Below are the code and all the weights of a small trained network. Each question names an input and a target symbol and asks about switching units off, where a switched-off unit gives its printed mean instead of its output.

import numpy as np


def w(rows, s, z=0):
    codes = np.array(rows[::2]) - 128.0
    scale = np.full(codes.shape[1], s)
    scale[-1] = z or s
    return codes * scale


def norm(h):
    return h / np.sqrt((h * h).mean(-1, keepdims=True) + 1e-5)


def f(y):
    return np.maximum(y, 0)


def softmax(a):
    e = np.exp(a - a.max(-1, keepdims=True))
    return e / e.sum(-1, keepdims=True)


def log_softmax(a):
    a = a - a.max(-1, keepdims=True)
    return a - np.log(np.exp(a).sum(-1, keepdims=True))


def net(x, mask):
    ids = ['ΔΛΣΩαβγεζηθμξτφψ'.index(c) for c in x.split()]
    T = len(ids)
    res = E[ids] + P[:T]
    r = norm(res)
    for j in range(2):
        rows = slice(3 * j, 3 * j + 3)
        q, k, v = (r @ M[0][rows].T for M in (Q, K, V))
        z = softmax(np.where(np.tri(T) > 0, q @ k.T / 3**0.5, -1e9)) @ v
        o = O[0][rows]
        res = res + np.where(mask[j], z, o[:, -1]) @ o[:, :-1]
    y = f(norm(res) @ A[0][:, :-1].T + A[0][:, -1])
    res = res + np.where(mask[2:18], y, B[0][:, -1]) @ B[0][:, :-1]
    return log_softmax(norm(res)[-1] @ U[:, :-1].T + U[:, -1])


Q, K, V, O, A, B = {}, {}, {}, {}, {}, {}
E = w([
[154,151,179,149,181,92,165,111],'Δ',
[172,158,151,126,155,70,131,106],'Λ',
[150,172,148,141,134,82,132,84],'Σ',
[124,138,190,141,157,87,172,96],'Ω',
[163,181,163,120,160,59,78,194],'α',
[165,194,98,133,95,103,98,105],'β',
[184,218,203,106,161,178,135,156],'γ',
[167,152,119,98,119,95,100,123],'ε',
[212,163,160,2,132,230,62,120],'ζ',
[137,134,197,70,184,175,160,48],'η',
[126,80,155,154,79,165,25,112],'θ',
[67,51,128,52,141,105,96,207],'μ',
[43,111,33,83,127,160,172,86],'ξ',
[140,96,59,171,186,139,135,32],'τ',
[58,130,84,164,208,165,92,192],'φ',
[130,110,98,188,93,195,240,178],'ψ',
],0.019)
P = w([
[114,199,195,66,147,255,116,117],'0',
[222,159,137,75,190,179,115,109],'1',
[105,179,177,92,140,217,122,111],'2',
[217,130,125,89,191,149,119,91],'3',
[95,165,165,113,133,189,119,107],'4',
[209,116,119,105,190,121,117,94],'5',
[90,154,156,131,124,161,115,107],'6',
[203,106,107,122,180,102,119,99],'7',
[85,138,142,146,116,145,111,105],'8',
[194,92,97,138,168,82,115,105],'9',
[81,124,133,160,107,117,105,109],'10',
[198,78,78,152,165,57,116,87],'11',
[81,137,136,153,111,126,108,115],'12',
],0.018)
Q[0] = w([
[239,94,55,94,153,79,151,119],'h0',
[253,68,173,165,157,106,75,58],'h0',
[136,152,162,95,81,96,163,127],'h0',
[54,163,158,113,74,158,183,181],'h1',
[131,123,160,89,32,111,164,136],'h1',
[97,137,176,114,113,113,118,106],'h1',
],0.019)
K[0] = w([
[91,26,32,246,95,115,108,147],'h0',
[98,75,63,179,98,20,136,145],'h0',
[152,80,163,69,87,128,43,108],'h0',
[147,171,213,84,174,203,130,99],'h1',
[170,140,137,32,117,183,96,99],'h1',
[139,173,172,123,152,129,68,60],'h1',
],0.013)
V[0] = w([
[79,190,38,130,227,152,153,135],'h0',
[112,150,111,7,27,48,249,89],'h0',
[158,154,149,88,100,100,157,175],'h0',
[85,104,110,134,137,9,44,91],'h1',
[224,138,199,253,81,93,176,59],'h1',
[174,151,158,61,138,73,130,100],'h1',
],0.0068)
O[0] = w([
[49,120,40,169,192,174,138,157,144],'h0',
[108,166,139,36,123,167,134,164,2],'h0',
[107,159,137,125,142,99,153,188,108],'h0',
[113,175,132,74,144,172,131,94,78],'h1',
[192,153,210,99,182,255,156,185,131],'h1',
[163,114,134,96,110,109,115,67,169],'h1',
],0.0098,0.0054)
A[0] = w([
[7,117,175,143,142,124,160,139,84],'n0',
[176,27,78,125,197,158,154,229,3],'n1',
[35,104,153,111,3,171,120,139,104],'n2',
[96,191,167,159,53,164,177,133,98],'n3',
[88,136,165,152,15,158,219,133,74],'n4',
[165,113,164,73,110,83,139,78,103],'n5',
[44,95,150,146,135,124,141,124,179],'n6',
[112,164,97,165,25,183,126,122,96],'n7',
[187,81,165,124,140,141,114,105,103],'n8',
[92,150,127,143,55,156,82,79,146],'n9',
[42,142,148,137,100,188,143,68,52],'n10',
[143,61,125,111,126,125,96,158,156],'n11',
[96,121,81,136,175,154,175,142,215],'n12',
[161,189,101,157,95,150,126,81,121],'n13',
[185,159,44,80,179,105,213,128,83],'n14',
[79,140,150,183,69,191,104,142,106],'n15',
],0.017,0.012)
B[0] = w([
[131,145,98,47,96,103,165,153,160],'n0',
[124,3,219,142,162,68,228,157,162],'n1',
[176,17,190,191,174,123,155,117,200],'n2',
[118,113,83,172,44,126,149,145,165],'n3',
[162,28,80,56,103,117,70,226,140],'n4',
[146,102,135,109,120,74,99,143,189],'n5',
[146,171,165,140,138,163,144,134,200],'n6',
[207,143,68,69,112,155,115,36,191],'n7',
[161,154,130,94,144,130,146,141,222],'n8',
[54,139,114,107,129,141,146,145,255],'n9',
[112,175,178,149,197,61,133,93,176],'n10',
[112,146,134,132,144,106,174,137,198],'n11',
[128,120,60,164,153,130,93,139,190],'n12',
[155,109,123,167,161,79,144,117,211],'n13',
[31,132,169,93,111,175,144,150,160],'n14',
[86,94,133,103,81,159,89,83,211],'n15',
],0.019,0.012)
U = w([
[130,105,112,245,177,114,36,142,118],'Δ',
[236,104,157,175,127,91,68,114,118],'Λ',
[54,139,94,100,140,167,61,192,177],'Σ',
[91,149,147,84,53,132,151,185,160],'Ω',
[147,160,132,156,126,197,138,166,162],'α',
[52,74,136,106,118,25,54,146,92],'β',
[131,67,53,86,253,142,184,89,10],'γ',
[108,96,109,7,169,166,111,153,101],'ε',
[105,63,140,153,134,106,240,169,89],'ζ',
[143,64,99,97,104,173,57,197,163],'η',
[102,153,165,211,92,80,148,125,110],'θ',
[89,76,197,152,120,166,45,94,145],'μ',
[112,136,163,183,56,140,78,177,180],'ξ',
[71,195,166,106,177,121,158,117,109],'τ',
[136,133,65,114,92,129,199,75,114],'φ',
[100,146,172,163,106,134,20,189,173],'ψ',
],0.011,0.013)

Each question gives the input, a string of symbols that net reads in full, and the target symbol t.
The units are the heads (3 rows each of Q, K, V and O) and the neurons (one row each of A and B). Each row of codes is followed by its name. A weight is (code - 128) times the scale printed after its matrix; where a second scale follows, it is the last column's (O, A, B and U).
mask holds one flag per unit, heads first, then neurons. A switched-off unit (its flag False) gives its mean, the last column of its rows in O or B, instead of its output. The means were averaged over made-up inputs and are rounded, as every weight is.
A unit's drop is (log p(t) with every unit on - log p(t) with that unit switched off) / (log p(t) with every unit on - log p(t) with every unit switched off).
The circuit of an input: a set's keep is (log p(t) with only the set's units on - log p(t) with every unit switched off) / (log p(t) with every unit on - log p(t) with every unit switched off). Starting from the 12 units with the biggest drops (on a tie, the unit counted first), units are removed one at a time, each time the one whose removal leaves the highest keep (on an exact tie, the one counted first), for as long as the keep stays at least 0.8.
units of the circuit, in order: the units of the circuit, biggest drop first
k most important neurons: the k neurons with the biggest drops, biggest first
heads that matter: for each layer, one digit per head in row order, 1 if its drop is at least 0.15 and else 0, layers parted by /
input θ α θ Σ, target Λ: heads that matter -> 10
input φ θ Δ θ θ Ω, target Λ: units of the circuit, in order -> (h0 n9)
input β η ε Σ θ η ψ η, target ζ: heads that matter -> 01
input τ θ φ η, target Δ: heads that matter -> 11
input Ω θ θ ψ α ε, target ζ: heads that matter -> 01
input Δ α ξ η ψ θ η, target τ: heads that matter -> 00
input η β φ μ β θ, target β: units of the circuit, in order -> (n7 n2)
input μ η μ θ θ β Λ Λ η θ μ η, target β: units of the circuit, in order -> (h1 n5 n7)
input η θ α Ω η θ η θ Λ ψ β θ, target ζ: most important neuron -> (n1)
input Λ β Ω θ θ θ η β θ β Ω, target Ω: units of the circuit, in order -> (n0 n2 n13)
input θ β ψ ζ Ω θ Δ η β η ξ β, target Σ: heads that matter -> 10
input η φ μ η β ξ ε θ, target Σ: heads that matter -> 11
input β Ω Ω η ζ θ θ ε, target Λ: heads that matter -> 10
input θ θ θ ψ ε, target β: heads that matter -> 00
input θ θ Λ η θ Ω φ θ Ω Ω φ φ, target Δ: heads that matter -> 01
input ψ θ ψ θ η φ β θ θ β Λ, target Λ: heads that matter -> 01
input μ φ β ζ, target Δ: units of the circuit, in order -> (h0 h1 n7)
input η θ γ Ω Ω θ β θ φ Λ μ β, target β: units of the circuit, in order -> (h1 n14 n7 n5)
input θ θ μ θ ξ θ μ θ μ β φ η β, target φ: 3 most important neurons -> (n7 n9 n2)
input η β θ Λ μ τ γ, target ξ: heads that matter -> 00
input Δ Ω η Σ β μ, target β: heads that matter -> 01
input ψ φ φ Ω, target Δ: heads that matter -> 10
input Λ μ η η θ α φ θ, target Δ: heads that matter -> 10
input ζ θ α β β, target φ: 3 most important neurons -> (n7 n13 n9)
input Ω θ Ω θ θ φ ψ Λ θ ε η β, target ε: units of the circuit, in order -> (h1 n14)
input Δ β η β, target ε: 3 most important neurons -> (n14 n2 n10)
input θ β α ε η θ ε β ψ β μ, target ζ: 2 most important neurons -> (n0 n2)
input η θ ε η θ θ β θ φ, target Σ: 2 most important neurons -> (n0 n12)
input μ θ α μ τ, target Δ: most important neuron -> (n12)
input Ω θ Δ ξ, target Σ: most important neuron -> (n14)
